Read these off the row that follows.
1) What is the entry just left of the largest entry?
2) What is the entry just right of 10?
3) What is the entry just right of the smallest entry?
4) What is the maximum?
array([ -1,  -2,  17,  42, -14,  10, -16,  27,  11, -10, -12])
1) 17
2) -16
3) 27
4) 42

Read these off the table that follows.
1) The entry just right of 12.0?
2) The entry just right of the smallest entry?
3) The maximum?
4) The entry just right of -4.9?
[[ -9.1  -3.3   5.6 -13.4 -16.9 -12.0 -15.2   3.3   6.4 -18.6  -2.7  -5.4
    4.5 -13.6  -4.9  -1.2]
 [  0.4  -1.4  -7.4  -2.3  -4.3  -7.0  -6.0  -2.3  -7.5 -11.8  -4.7  -6.0
   -7.2  -5.1   6.2  -1.6]
 [ -4.6 -12.4   5.3   9.6   1.3  15.0   7.4   5.4   4.1 -11.8   1.6  13.1
    5.0   6.1  -3.8   3.5]
 [ -1.0 -10.9   4.0  12.0   0.4  22.1   8.4  -9.3   1.1 -18.9 -11.0  20.3
    3.4  13.6  16.8 -10.5]
 [  0.5   3.2 -11.7  -8.1  -5.0 -12.2  -5.2 -13.4 -10.9  -0.9 -12.4 -13.1
  -10.8  -6.2   0.0 -13.6]
 [  1.5  -3.1 -10.6   2.2   0.2  -0.1  -1.5  -3.5 -13.1  -8.5  -4.4  -3.0
  -10.5  -0.2   8.7   1.3]
 [  4.5  -4.7 -21.1   4.5   6.3  -5.2   3.1   1.3 -22.8   4.4   0.1  -9.7
  -20.3  -0.8  -6.0   6.4]
 [ -8.3   7.6   3.7 -14.0 -14.2 -15.4 -14.1   2.3   6.6  -1.2   2.3 -12.4
    2.6 -12.0  -7.1   1.2]
 [ -8.0  -1.1  -3.4  -9.9  -8.9 -17.1 -12.2  10.5  -0.4   4.6  10.1 -14.5
   -3.1 -13.6 -17.3  12.8]
 [ -6.5   6.5   2.7 -16.6 -14.7 -14.5 -16.2  -1.1   6.0  -5.8  -2.1 -13.4
    2.1 -13.8  -2.5  -4.3]]
1) 0.4
2) 4.4
3) 22.1
4) -1.2

Read these off the grid that follows. Rows and columns are numbered from 1.
1) What is the top entry of the column that holds the smallest entry?
2) What is the entry in row 3 and column 1?
3) What is the entry at row 1, column 1?
4) What is the entry directly above the largest entry?
5) What is the bottom entry of the column that holds the smallest entry?
6) What is the bottom entry of the column that holds the largest entry?
7) What is the entry at row 2, column 1?
8) What is the entry in row 2 and column 3?
array([[7752, 4523, 7289, 6211, 4910, 5118],
       [6446, 4855, 6075, 5735, 4501, 4698],
       [3135, 3890, 3811, 5899, 5537, 7057],
       [5576, 2989, 5726, 3551, 7809, 6033],
       [2864, 4590, 2249, 4310, 4375, 5667],
       [3217, 3921, 3595, 5531, 5262, 6916],
       [7503, 4117, 7782, 6236, 5008, 5112],
       [5946, 3363, 5698, 4084, 7217, 5909],
       [6574, 4730, 6463, 5756, 4551, 4697],
       [6238, 5859, 6767, 4823, 5151, 3311],
       [3050, 4337, 3255, 5963, 4938, 7039],
       [4958, 5929, 4941, 5288, 4015, 4079],
       [5541, 6023, 5517, 6207, 2597, 3942],
       [5442, 3199, 4867, 3384, 7233, 5343],
       [3995, 5677, 3522, 3783, 4171, 3842],
       [3301, 4106, 3729, 6128, 4915, 6765]])
1) 7289
2) 3135
3) 7752
4) 5537
5) 3729
6) 4915
7) 6446
8) 6075

x =
[[-29 -34 -46  22]
 [-33   2  -2 -39]
 [ -5  24  20  15]]
The entry just left of the smallest entry is -34
The minimum -> -46
Give the top-right entry.
22
Give the entry in the bottom-right corner.
15
The entry just left of the largest entry -> -5
The top-left entry -> -29

Read these off the row that follows.
1) Find the entry just right of the smallest entry.
2) Find the entry just right of -26.
[  3 -49  27 -26  -1]
1) 27
2) -1
